A =
[[138 133 120 114 122 139 127 140]
 [136 132 136 126 122 135 123 157]
 [125 132 116 128 105 127 131 137]
 [130 122 146 130 119 121 120 146]]
A[0][0]: 138
A[1][1]: 132
A[3]: [130, 122, 146, 130, 119, 121, 120, 146]
A[2][4]: 105
A[1]: [136, 132, 136, 126, 122, 135, 123, 157]
A[:, 4]: [122, 122, 105, 119]
A[:, 7]: [140, 157, 137, 146]
A[:, 6]: [127, 123, 131, 120]
A[1][7]: 157
A[:, 2]: [120, 136, 116, 146]
A[2][0]: 125
A[1][0]: 136

B =
[[114 141 117 125 122 129 133 133 136]
 [115 135 111 126 123 127 120 117 127]
 [105 134 135 110 129 124 121 136 122]
 [109 120 141 117 113 129 134 139 146]
 [124 129 113 130 123 131 125 112 126]
 [115 130 134 118 133 123 113 123 120]
 [117 117 144 123 122 126 130 133 136]
 [131 126 115 140 125 131 127 110 125]
 [124 126 136 126 135 122 116 118 121]
 [125 114 147 127 128 126 130 126 133]
 [144 125 121 142 128 131 131 114 122]
 [136 121 136 128 135 124 123 119 111]
 [138 108 144 129 127 125 131 126 123]]
B[0, 0] = 114
B[7, -5] = 125
B[-2, -6] = 128
B[8, 5] = 122
B[1, -6] = 126
B[11, 6] = 123
B[-3, -8] = 125
B[-2] = [136, 121, 136, 128, 135, 124, 123, 119, 111]
B[4, -7] = 113
B[9, 4] = 128
B[9, 8] = 133
B[-7, 7] = 133
B[-5, 2] = 136
B[-9, 8] = 126
B[5, 5] = 123
B[5] = [115, 130, 134, 118, 133, 123, 113, 123, 120]
B[-9, -2] = 112
B[-7, -6] = 123
B[0] = [114, 141, 117, 125, 122, 129, 133, 133, 136]
B[-1] = [138, 108, 144, 129, 127, 125, 131, 126, 123]
B[-10, -1] = 146
B[8] = [124, 126, 136, 126, 135, 122, 116, 118, 121]
B[11, 7] = 119
B[:, -1] = [136, 127, 122, 146, 126, 120, 136, 125, 121, 133, 122, 111, 123]
B[-11, -6] = 110
B[:, -4] = [129, 127, 124, 129, 131, 123, 126, 131, 122, 126, 131, 124, 125]
B[0, 4] = 122
B[5, 8] = 120
B[4] = [124, 129, 113, 130, 123, 131, 125, 112, 126]
B[:, -8] = [141, 135, 134, 120, 129, 130, 117, 126, 126, 114, 125, 121, 108]
B[-8, -5] = 133
B[-12, -7] = 111
B[:, 2] = [117, 111, 135, 141, 113, 134, 144, 115, 136, 147, 121, 136, 144]

a =
[[139 128 117 133]
 [116 112 110 119]
 [120 110 103 121]
 [130 120 111 128]
 [133 117 103 128]
 [104 101 103 111]
 [140 129 118 134]]
a[0,0]	139
a[2,2]	103
a[2,0]	120
a[5,0]	104
a[0,2]	117
a[3,1]	120
a[2]	[120, 110, 103, 121]
a[3,2]	111
a[4,2]	103
a[1,1]	112
a[6,0]	140

x =
[[120 108 137 142 134]
 [138 143 143 149 106]
 [133 131 124 109 149]
 [153 134 112 112 127]
 [143 109 126 143 104]
 [121 125 115 153 109]
 [127 136 127 113 145]
 [141 133 103 145 119]
 [118 153 115 142 113]
 [150 139 116 143 143]
 [105 116 153 119 129]
 [110 113 137 104 112]
 [151 115 103 118 152]
 [148 150 105 130 116]
 [105 106 123 114 116]]
x[-15,-5]	120
x[-14,-5]	138
x[-5,-4]	116
x[14]	[105, 106, 123, 114, 116]
x[8,0]	118
x[-14,-2]	149
x[3]	[153, 134, 112, 112, 127]
x[:, -4]	[108, 143, 131, 134, 109, 125, 136, 133, 153, 139, 116, 113, 115, 150, 106]
x[-3,2]	103
x[-3,0]	151
x[-10,3]	153
x[13,-2]	130
x[-8,0]	141
x[1,-4]	143
x[-13,-1]	149
x[13]	[148, 150, 105, 130, 116]
x[:, -3]	[137, 143, 124, 112, 126, 115, 127, 103, 115, 116, 153, 137, 103, 105, 123]
x[4,-2]	143
x[0,1]	108
x[-4,-1]	112
x[10,-5]	105
x[-8,1]	133
x[-12,-1]	127
x[-6,4]	143
x[10]	[105, 116, 153, 119, 129]
x[-8]	[141, 133, 103, 145, 119]
x[-13,-3]	124
x[-13,1]	131
x[-5,2]	153
x[9,-4]	139
x[-3,4]	152
x[-2,-1]	116
x[12]	[151, 115, 103, 118, 152]

M =
[[141 141 111 144 122 144 112 116 118 112 144 113 111 141]
 [109 117 135 108 137 109 145 140 121 137 114 145 146 106]
 [140 110 150 129 110 119 132 110 145 149 109 124 135 138]
 [137 151 110 139 149 144 138 148 120 110 150 139 139 139]
 [135 148 113 138 146 144 138 146 125 112 151 138 132 137]
 [127 107 149 118 109 113 137 109 142 148 106 136 139 123]
 [140 147 139 140 145 144 139 146 142 125 147 140 139 139]
 [108 128 123 108 140 110 146 142 115 126 127 146 146 107]
 [146 135 142 146 129 144 130 126 141 138 135 125 126 147]
 [138 109 136 129 111 115 113 110 136 132 108 115 114 137]
 [110 138 135 109 143 113 146 142 130 135 135 145 146 109]
 [148 140 138 149 130 147 118 125 142 130 140 115 112 151]]
M[0][0]	141
M[6][4]	145
M[7][6]	146
M[1][7]	140
M[9][11]	115
M[6][13]	139
M[8][7]	126
M[3][8]	120
M[6][6]	139
M[7][8]	115
M[:, 4]	[122, 137, 110, 149, 146, 109, 145, 140, 129, 111, 143, 130]
M[11][3]	149
M[:, 12]	[111, 146, 135, 139, 132, 139, 139, 146, 126, 114, 146, 112]
M[4][7]	146
M[3]	[137, 151, 110, 139, 149, 144, 138, 148, 120, 110, 150, 139, 139, 139]
M[:, 1]	[141, 117, 110, 151, 148, 107, 147, 128, 135, 109, 138, 140]
M[5]	[127, 107, 149, 118, 109, 113, 137, 109, 142, 148, 106, 136, 139, 123]
M[5][11]	136
M[10][5]	113
M[:, 5]	[144, 109, 119, 144, 144, 113, 144, 110, 144, 115, 113, 147]
M[5][6]	137
M[5][12]	139
M[1][1]	117
M[0][2]	111
M[4][10]	151
M[11]	[148, 140, 138, 149, 130, 147, 118, 125, 142, 130, 140, 115, 112, 151]
M[9][3]	129
M[2][9]	149
M[:, 2]	[111, 135, 150, 110, 113, 149, 139, 123, 142, 136, 135, 138]
M[8][5]	144
M[9]	[138, 109, 136, 129, 111, 115, 113, 110, 136, 132, 108, 115, 114, 137]
M[0][9]	112
M[1][0]	109
M[3][1]	151
M[4][5]	144

arr = array([136, 100, 119, 132, 128, 143, 126, 107, 110, 147, 115])
arr[0] => 136
arr[9] => 147
arr[6] => 126
arr[4] => 128

grid = [153 102 150 103 141 123 107 151 133 127 127 118 108 105 111 146]
grid[-16]	153
grid[-12]	141
grid[-8]	133
grid[-14]	150
grid[-5]	118

X = [115 132 132 109 144 147 136 154 139 129 117 153 142 112 140 122]
X[0]: 115
X[13]: 112
X[-10]: 136
X[11]: 153
X[-2]: 140
X[-4]: 142

W = [153 108 115 113 109 129 123 122]
W[0]: 153
W[5]: 129
W[6]: 123
W[3]: 113

data =
135  148  117  105  142  133  139  131  120  114  117  107
109  127  114  135  136  138  133  128  122  147  129  107
117  148  151  113  104  116  143  117  136  113  132  138
133  132  120  119  116  112  125  124  120  114  130  141
112  144  114  118  105  120  108  152  149  114  122  105
data[0][0] -> 135
data[0][5] -> 133
data[4][10] -> 122
data[:, 2] -> [117, 114, 151, 120, 114]
data[:, -8] -> [142, 136, 104, 116, 105]
data[0][10] -> 117
data[3][6] -> 125
data[2][-4] -> 136
data[0][6] -> 139
data[1][6] -> 133
data[:, 7] -> [131, 128, 117, 124, 152]
data[-2][-7] -> 112
data[1][-4] -> 122
data[1][-3] -> 147
data[3][0] -> 133
data[4][9] -> 114
data[-1] -> [112, 144, 114, 118, 105, 120, 108, 152, 149, 114, 122, 105]
data[-1][-6] -> 108
data[0][-5] -> 131
